Each row is followed by its class.
|   5 |   8 |   8 |  -1 |   3 |  11 |   2 |  13 |   8 |   9 |   4 |   1 |   2 |  -4 |   2 | -16 |   4 |   0 |   6 |  -1 |   8 |  -2 |   2 |  -9 |  -5 |  -2 |   4 |  -4 |
G
|   0 |  -2 |   7 |   1 |  -2 |  -7 |  -5 |  17 |  -1 |  -8 |   5 |   1 | -10 |   0 |  16 |  34 |   7 |   0 |   4 |   6 |   3 |   4 |  -1 |   4 |   7 |  -6 |   5 |  11 |
L
|   6 |  24 |  27 |  -5 |   3 |   3 | -11 |  21 |  -7 |  -3 |   4 |   6 |  -9 |  -3 |  32 |  21 |   6 |   1 |  14 |   3 |   9 |  -1 |  -6 |  -3 |   1 |   3 |   3 |  12 |
M
|   8 |  22 |  21 |  -2 |   6 |  11 |  -4 |  18 |   2 |  11 |   4 |   5 |  -1 |  -3 |  29 | -13 |   4 |  -4 |   3 |   0 |  10 |  -5 |   3 | -11 |  -9 |   6 |   3 |   2 |
M
|   3 | -10 |   3 |   3 |  -2 |  -3 |  -5 |  18 |   7 |   0 |   8 |   6 |  -6 |  -3 |   2 |  16 |   7 |  -4 |   0 |   5 |   7 |  -2 |  -5 |   4 |   5 |  -8 |   4 |   2 |
B
|  -3 | -19 |  -4 |   5 |  -2 |  -3 |  -1 |  12 |  10 |  -3 |   5 |  -1 |  -5 |   0 |   4 |  19 |   7 |  -9 |  -5 |   5 |   3 |   1 |  -2 |   3 |   5 | -11 |   1 |   0 |
L
|  4 |  4 |  6 |  0 | -2 |  0 | -4 |  5 |  1 | -3 |  1 | -2 | -5 | -4 | 12 | 16 |  4 |  0 | 10 |  5 |  6 | -3 | -2 | -2 |  4 | -3 |  0 |  6 |
Y
|  -1 | -20 |  -3 |   4 |  -3 |  -7 |  -3 |  16 |   6 |  -6 |   6 |   1 |  -8 |  -3 |  -2 |  33 |   8 |  -4 |   0 |   7 |   7 |  -1 |  -4 |   6 |   7 | -11 |   1 |   3 |
Y
|   2 | -28 | -10 |  10 |  -2 |   1 |  -2 |   9 |  21 |  10 |   3 |   2 |   0 |  -2 |  -5 |   0 |   5 | -13 | -13 |   5 |   5 |  -8 |  -1 |   1 |   2 | -10 |   2 |  -5 |
B
|  9 |  3 |  7 |  1 | -1 |  5 | -3 | 14 |  6 |  3 |  4 |  1 | -3 | -4 | 10 | 12 |  6 | -1 |  9 |  4 |  6 | -2 |  1 | -1 | -1 | -2 |  3 |  2 |
B
|  -1 |  16 |  15 |  -9 |  -4 | -10 |  -6 |  15 | -10 | -18 |   1 |  -3 | -13 |  -1 |  15 |  47 |   5 |   6 |  20 |   6 |   2 |   9 |  -1 |   4 |  12 |  -6 |   4 |  14 |
L
|  2 |  7 | 15 | -4 |  2 |  0 | -7 | 18 | -6 | -4 |  6 |  4 | -9 |  0 | 19 | 19 |  5 | -2 |  3 |  7 |  8 | -1 | -2 | -1 |  3 | -1 |  3 | 11 |
Y
|   6 | -18 |  -6 |   6 |   0 |   5 |  -3 |  15 |  18 |  12 |   7 |   4 |   2 |  -7 |  -8 |  -1 |   8 |  -7 |  -2 |   5 |   8 |  -7 |  -4 |   0 |  -2 |  -7 |   3 |  -7 |
Y
|  -5 | -20 | -11 |   4 |  -4 |  -8 |   3 |  16 |  10 |  -6 |   8 |  -2 |  -6 |  -3 |  -8 |  30 |   7 |  -4 |  -3 |   3 |   3 |  13 |  -1 |   5 |   7 | -14 |   4 |  -5 |
M
|  -7 |  -8 |   1 |  -1 |  -3 |  -6 |   1 |  11 |   1 | -10 |   5 |  -1 |  -8 |   3 |  13 |  27 |   5 |  -7 |  -7 |   4 |   0 |   6 |   2 |   2 |   6 |  -9 |   4 |   7 |
G
|  -2 | -41 | -22 |   6 | -10 | -13 |   1 |  12 |  13 | -12 |   7 |  -4 | -10 |   0 | -17 |  51 |   8 |  -4 |  -2 |   5 |  -3 |  10 |  -2 |  12 |  14 | -22 |   2 |  -1 |
M
|  2 |  8 | 15 |  0 |  0 | -1 | -9 |  6 | -1 |  0 |  3 |  6 | -6 | -2 | 33 |  2 |  6 | -8 | -4 |  7 |  7 | -9 |  2 | -5 | -6 |  1 | -3 | 11 |
M
